Small tables with named rows and columns. After each table, cells are looked up by row and column.

Table Dup
        Mebire   Bof   Bok   Lig  Nubik  Rukiko  Zilama
Zenez     4650  4696  5453  3363   4770    4886    5536
Rad       6480  3403  6059  7068   4017    2647    5230
Laz       3531  5658  2887  6903   2409    5437    4017
San       4292  5357  4904  5080   5168    4590    5521
Gufeku    3055  3290  5991  7812   5141    4328    3315
Poko      5549  6556  3130  5372   3528    6918    5879
Verik     4365  6102  2532  8230   6730    5772    6493
Zufov     4174  4681  4133  4437   5907    5977    4207
Luk       5722  3931  4645  3286   5514    4189    6188
Savo      4838  4883  4690  5514   5409    5031    4548
Kipat     5818  5678  4906  4934   4309    5555    5265
Verum     4235  5258  3306  8453   3183    4815    4544
Firomu    5459  5228  4315  5159   4919    6449    4245
Fen       2740  5194  5517  5390   5196    5681    6884

Lig of Fen is 5390
Lig of Zufov is 4437
Rukiko of Zenez is 4886
Nubik of Rad is 4017
Bok of Verum is 3306
Bof of Zufov is 4681
Zilama of Zenez is 5536
Bof of Firomu is 5228
Rukiko of Kipat is 5555
Zilama of Verum is 4544
Bof of Poko is 6556
Nubik of Luk is 5514
Lig of San is 5080
Lig of Luk is 3286
Bof of Rad is 3403
Mebire of Zenez is 4650
Lig of Kipat is 4934
Nubik of Poko is 3528
Rukiko of Luk is 4189
Bok of Laz is 2887
Row with the largest Zilama: Fen

Table Tekik
columns: Lam, Panut, Riba, Susop, Zuriri, Latotu, Dut, Gitivas
Tekub: [228, 136, 184, 153, 246, 182, 136, 202]
Tuse: [200, 143, 174, 150, 251, 166, 141, 175]
Fufeve: [28, 98, 92, 152, 35, 73, 124, 48]
Der: [37, 104, 96, 149, 18, 81, 128, 60]
Kovul: [53, 97, 105, 156, 99, 84, 121, 59]
Kovev: [235, 126, 184, 155, 213, 188, 131, 214]
Soz: [72, 99, 110, 153, 50, 99, 123, 87]

Lam of Tuse = 200
Susop of Kovul = 156
Panut of Kovul = 97
Susop of Soz = 153
Gitivas of Soz = 87
Panut of Kovev = 126
Riba of Tuse = 174

Feki:
         Zogap  Tesivi    Ran   Fuli   Bepo   Bugo  Durovi
Vuvotop  54.78   41.02  57.03  36.42  48.58  79.02   10.56
Vuk      15.25   42.11  57.14  38.60  66.23  24.30   47.43
Domezi   20.97   44.34  41.93  55.97  57.78   2.82   74.27
Bogusor  20.76   60.90  25.52   6.69  66.73  18.44   55.80

Vuk, Ran => 57.14
Domezi, Zogap => 20.97
Bogusor, Zogap => 20.76
Domezi, Tesivi => 44.34
Vuk, Durovi => 47.43
Domezi, Durovi => 74.27

Benik =
,Giso,Kor,Pep
Fitugul,9874,6986,4195
Nok,6535,6069,8000
Mozete,2206,3816,107
Ranido,6657,6093,4243

Pep of Fitugul = 4195
Pep of Nok = 8000
Pep of Mozete = 107
Giso of Ranido = 6657
Giso of Nok = 6535
Giso of Fitugul = 9874
Kor of Fitugul = 6986
Kor of Ranido = 6093
Kor of Mozete = 3816

Sobet =
          Bova    Pup    Gar
Kekitim   7008  71825  87694
Nit      26060  84163  72946
Nogulan  23762  83320  70395

What is the Gar of Nit in Sobet? 72946
What is the Gar of Kekitim in Sobet? 87694
What is the Bova of Nit in Sobet? 26060
What is the Pup of Nit in Sobet? 84163
What is the Bova of Nogulan in Sobet? 23762
What is the Gar of Nogulan in Sobet? 70395
What is the Pup of Nogulan in Sobet? 83320
What is the Bova of Kekitim in Sobet? 7008
What is the Pup of Kekitim in Sobet? 71825

Table Zapi
	Vuva	Duz	Kad	Bol	Tomovi
Bipusa	-3.8	77.7	-14.4	-26.2	7.5
Pitar	20.0	14.9	11.1	93.5	13.1
Zasudo	21.2	46.2	73.7	5.7	-1.6
Zos	15.0	-32.9	-72.7	47.7	-14.0
Nise	10.9	46.6	22.2	21.7	9.2
Sote	-6.5	-30.9	-16.1	35.8	1.0

What is the Duz of Pitar in Zapi?
14.9
What is the Bol of Sote in Zapi?
35.8
What is the Tomovi of Sote in Zapi?
1.0
What is the Kad of Bipusa in Zapi?
-14.4
What is the Kad of Zasudo in Zapi?
73.7
What is the Vuva of Bipusa in Zapi?
-3.8
What is the Tomovi of Nise in Zapi?
9.2
What is the Duz of Zos in Zapi?
-32.9
What is the Bol of Zos in Zapi?
47.7

Table Nufisu
,Konume,Getusad,Nik,Fut,Befub,Takalu
Nen,129,159,155,163,151,161
Vavif,174,124,131,157,148,150
Bep,12,248,241,151,134,135
Tefisoz,67,191,199,195,146,138
Tep,168,136,136,154,156,155
Sib,136,160,168,173,153,155
Romemom,170,155,132,133,150,141
Deku,113,175,167,189,160,187
Zemulif,115,169,173,166,156,156
Gudisim,159,134,154,158,153,151
Pubi,69,205,218,158,143,137
Tupogu,82,200,187,155,153,164
Non,54,205,216,172,153,138

What is the Befub of Romemom in Nufisu?
150
What is the Fut of Nen in Nufisu?
163
What is the Fut of Pubi in Nufisu?
158
What is the Befub of Tep in Nufisu?
156
What is the Nik of Tupogu in Nufisu?
187
What is the Befub of Tupogu in Nufisu?
153
What is the Konume of Sib in Nufisu?
136
What is the Nik of Pubi in Nufisu?
218
What is the Nik of Vavif in Nufisu?
131
What is the Fut of Zemulif in Nufisu?
166
What is the Fut of Deku in Nufisu?
189
What is the Getusad of Zemulif in Nufisu?
169
What is the Fut of Vavif in Nufisu?
157
What is the Getusad of Tefisoz in Nufisu?
191
What is the Konume of Nen in Nufisu?
129
What is the Getusad of Pubi in Nufisu?
205
What is the Takalu of Tupogu in Nufisu?
164
What is the Getusad of Non in Nufisu?
205
What is the Nik of Nen in Nufisu?
155
Which row has the largest Takalu? Deku

